Here is a tiny trained network, its code and every weight. The questions are about switching its units off for an input and a class, where a switched-off unit gives its printed mean instead of its output.

import numpy as np


def w(rows, s, z=0):
    codes = np.array(rows[::2]) - 128.0
    scale = np.full(codes.shape[1], s)
    scale[-1] = z or s
    return codes * scale


def norm(h):
    return h / np.sqrt((h * h).mean(-1, keepdims=True) + 1e-5)


def f(y):
    return y / 2 * (1 + np.tanh(0.7978845608 * (y + 0.044715 * y**3)))


def log_softmax(a):
    a = a - a.max(-1, keepdims=True)
    return a - np.log(np.exp(a).sum(-1, keepdims=True))


def net(x, mask):
    res = np.array(x, float).reshape(1, 2) / 4 @ E
    u = 0
    for l in range(2):
        y = f(norm(res) @ A[l][:, :-1].T + A[l][:, -1])
        res = res + np.where(mask[u : u + 6], y, B[l][:, -1]) @ B[l][:, :-1]
        u += 6
    return log_softmax(norm(res)[-1] @ U[:, :-1].T + U[:, -1])


A, B = {}, {}
E = w([
[18,134,131,111,133,176,199,133],'x0',
[71,127,139,254,126,65,81,109],'x1',
],0.0025)
A[0] = w([
[121,121,127,152,170,125,121,122,82],'L0N0',
[56,125,109,184,151,93,98,123,81],'L0N1',
[67,158,112,188,136,113,91,148,53],'L0N2',
[2,116,135,119,121,139,151,108,8],'L0N3',
[141,125,125,244,127,78,79,118,133],'L0N4',
[247,118,129,197,141,73,43,120,102],'L0N5',
],0.0077,0.0019)
B[0] = w([
[38,155,125,172,35,191,183,134,132],'L0N0',
[139,69,118,49,209,137,125,56,206],'L0N1',
[118,100,142,66,192,146,119,82,191],'L0N2',
[109,149,128,180,104,133,160,220,206],'L0N3',
[99,114,197,171,1,108,104,160,246],'L0N4',
[198,175,40,191,161,143,113,176,254],'L0N5',
],0.0095,0.0079)
A[1] = w([
[92,180,72,158,195,109,209,146,52],'L1N0',
[250,91,106,15,229,83,78,77,128],'L1N1',
[64,138,192,83,100,93,144,48,2],'L1N2',
[179,174,38,125,190,138,148,91,111],'L1N3',
[126,129,149,143,70,80,95,64,91],'L1N4',
[193,215,116,111,83,125,119,118,57],'L1N5',
],0.012,0.00086)
B[1] = w([
[179,218,203,18,160,163,158,197,197],'L1N0',
[163,163,37,109,194,130,213,10,255],'L1N1',
[162,16,106,158,141,56,144,191,179],'L1N2',
[37,48,193,91,96,125,127,32,195],'L1N3',
[103,169,151,77,166,153,148,88,159],'L1N4',
[120,140,72,176,126,98,166,124,199],'L1N5',
],0.011,0.0089)
U = w([
[132,141,73,108,165,124,194,12,164],'0',
[161,158,80,223,88,116,103,147,180],'1',
[98,5,165,129,136,86,134,153,155],'2',
[98,130,192,126,102,160,66,58,105],'3',
[141,188,173,68,150,157,169,199,174],'4',
[97,127,111,108,124,121,106,124,3],'5',
],0.012,0.0051)

Each question gives the input, the list of numbers given to net, and the class t.
The units are the neurons (one row each of A and B). Each row of codes is followed by its name. A weight is (code - 128) times the scale printed after its matrix; where a second scale follows, it is the last column's (A, B and U).
mask holds one flag per neuron, layer by layer. A switched-off neuron (its flag False) gives its mean, the last column of its row in B, instead of its output. The means were averaged over made-up inputs and are rounded, as every weight is.
A unit's drop is (log p(t) with every unit on - log p(t) with that unit switched off) / (log p(t) with every unit on - log p(t) with every unit switched off).
The circuit of an input: a set's keep is (log p(t) with only the set's units on - log p(t) with every unit switched off) / (log p(t) with every unit on - log p(t) with every unit switched off). Starting from all 12 units, units are removed one at a time, each time the one whose removal leaves the highest keep (on an exact tie, the one counted first), for as long as the keep stays at least 0.8.
circuit, biggest first: the units of the circuit, biggest drop first
k most important neurons: the k neurons with the biggest drops, biggest first
k most important neurons of layer l: the k neurons of layer l with the biggest drops, biggest first
drop of u: that unit's drop, to one decimal
input [-6,8], class 1: circuit, biggest first => [L0N4]
input [0,5], class 2: 3 most important neurons of layer 0 => [L0N4 L0N1 L0N2]
input [-2,5], class 3: 2 most important neurons of layer 1 => [L1N1 L1N4]
input [5,1], class 4: 2 most important neurons => [L0N3 L0N4]
input [2,-3], class 4: 3 most important neurons => [L0N1 L0N2 L0N4]
input [0,8], class 2: 2 most important neurons of layer 0 => [L0N4 L0N1]
input [1,5], class 2: 2 most important neurons => [L0N4 L1N2]
input [-5,-1], class 1: 2 most important neurons of layer 0 => [L0N1 L0N2]
input [8,6], class 4: 3 most important neurons => [L0N3 L0N4 L1N0]
input [-8,8], class 1: 2 most important neurons => [L0N4 L0N5]
input [-8,-2], class 1: 2 most important neurons of layer 1 => [L1N1 L1N4]
input [2,1], class 4: 2 most important neurons of layer 0 => [L0N3 L0N4]
input [-4,4], class 1: 2 most important neurons of layer 0 => [L0N4 L0N5]
input [0,2], class 2: circuit, biggest first => [L1N1]
input [4,4], class 2: 2 most important neurons => [L0N5 L0N3]
input [-1,7], class 3: 4 most important neurons => [L0N4 L0N5 L1N1 L1N4]
input [5,-5], class 4: 2 most important neurons of layer 0 => [L0N4 L0N1]
input [-7,5], class 1: 2 most important neurons => [L0N5 L0N4]
input [-6,-1], class 1: 2 most important neurons => [L0N1 L1N1]
input [6,2], class 4: 2 most important neurons of layer 0 => [L0N3 L0N4]
input [3,-3], class 4: drop of L0N1 => 0.5
input [1,3], class 2: drop of L0N4 => 0.6
input [-1,5], class 3: drop of L1N1 => 0.4
